Here is a tiny trained network, its code and every weight. The questions are about switching its units off for an input and a class, where a switched-off unit gives its printed mean instead of its output.

import numpy as np


def w(rows, s, z=0):
    codes = np.array(rows[::2]) - 128.0
    scale = np.full(codes.shape[1], s)
    scale[-1] = z or s
    return codes * scale


def norm(h):
    return h / np.sqrt((h * h).mean(-1, keepdims=True) + 1e-5)


def f(y):
    return np.maximum(y, 0)


def log_softmax(a):
    a = a - a.max(-1, keepdims=True)
    return a - np.log(np.exp(a).sum(-1, keepdims=True))


def net(x, mask):
    res = np.array(x, float).reshape(1, 2) / 4 @ E
    u = 0
    for l in range(2):
        y = f(norm(res) @ A[l][:, :-1].T + A[l][:, -1])
        res = res + np.where(mask[u : u + 5], y, B[l][:, -1]) @ B[l][:, :-1]
        u += 5
    return log_softmax(norm(res)[-1] @ U[:, :-1].T + U[:, -1])


A, B = {}, {}
E = w([
[200,164,122,113],'x0',
[98,255,119,89],'x1',
],0.012)
A[0] = w([
[102,245,82,24,52],'L0N0',
[173,204,157,2,125],'L0N1',
[124,223,107,81,4],'L0N2',
[14,70,72,231,154],'L0N3',
[82,224,105,82,217],'L0N4',
],0.0073,0.0032)
B[0] = w([
[50,146,92,253,241],'L0N0',
[165,29,139,219,226],'L0N1',
[134,116,24,222,192],'L0N2',
[17,12,155,18,226],'L0N3',
[61,13,104,161,253],'L0N4',
],0.0056,0.0066)
A[1] = w([
[159,146,136,135,59],'L1N0',
[221,131,110,130,64],'L1N1',
[216,52,118,156,175],'L1N2',
[153,190,59,123,251],'L1N3',
[109,7,180,177,57],'L1N4',
],0.012,0.003)
B[1] = w([
[151,155,96,125,132],'L1N0',
[151,251,30,153,157],'L1N1',
[191,239,131,67,221],'L1N2',
[100,73,195,185,170],'L1N3',
[134,146,167,102,255],'L1N4',
],0.012,0.0099)
U = w([
[194,107,218,27,191],'0',
[160,123,106,103,39],'1',
[251,207,113,123,221],'2',
[89,97,121,237,206],'3',
[172,105,116,114,14],'4',
[146,119,143,117,19],'5',
[191,64,95,116,2],'6',
[78,35,190,72,221],'7',
],0.017,0.0062)

Each question gives the input, the list of numbers given to net, and the class t.
The units are the neurons (one row each of A and B). Each row of codes is followed by its name. A weight is (code - 128) times the scale printed after its matrix; where a second scale follows, it is the last column's (A, B and U).
mask holds one flag per neuron, layer by layer. A switched-off neuron (its flag False) gives its mean, the last column of its row in B, instead of its output. The means were averaged over made-up inputs and are rounded, as every weight is.
A unit's drop is (log p(t) with every unit on - log p(t) with that unit switched off) / (log p(t) with every unit on - log p(t) with every unit switched off).
The circuit of an input: a set's keep is (log p(t) with only the set's units on - log p(t) with every unit switched off) / (log p(t) with every unit on - log p(t) with every unit switched off). Starting from all 10 units, units are removed one at a time, each time the one whose removal leaves the highest keep (on an exact tie, the one counted first), for as long as the keep stays at least 0.8.
units of the circuit, in order: the units of the circuit, biggest drop first
top k neurons: the k neurons with the biggest drops, biggest first
k most important neurons of layer l: the k neurons of layer l with the biggest drops, biggest first
drop when u is switched off: that unit's drop, to one decimal
input [-3,2], class 7: units of the circuit, in order : L1N1
input [7,4], class 3: units of the circuit, in order : L1N3; L1N2
input [-4,-8], class 0: 3 most important neurons of layer 1 : L1N2; L1N4; L1N3
input [1,-5], class 0: 2 most important neurons of layer 1 : L1N1; L1N4
input [-3,-7], class 0: 2 most important neurons of layer 0 : L0N4; L0N0
input [1,-3], class 0: 2 most important neurons of layer 0 : L0N2; L0N1
input [-2,0], class 7: top 2 neurons : L1N2; L0N3
input [2,-7], class 0: top 2 neurons : L1N4; L0N2
input [-1,-2], class 0: 2 most important neurons of layer 0 : L0N0; L0N4
input [0,1], class 3: drop when L0N0 is switched off : 0.2
input [-3,1], class 7: drop when L1N2 is switched off : 0.2
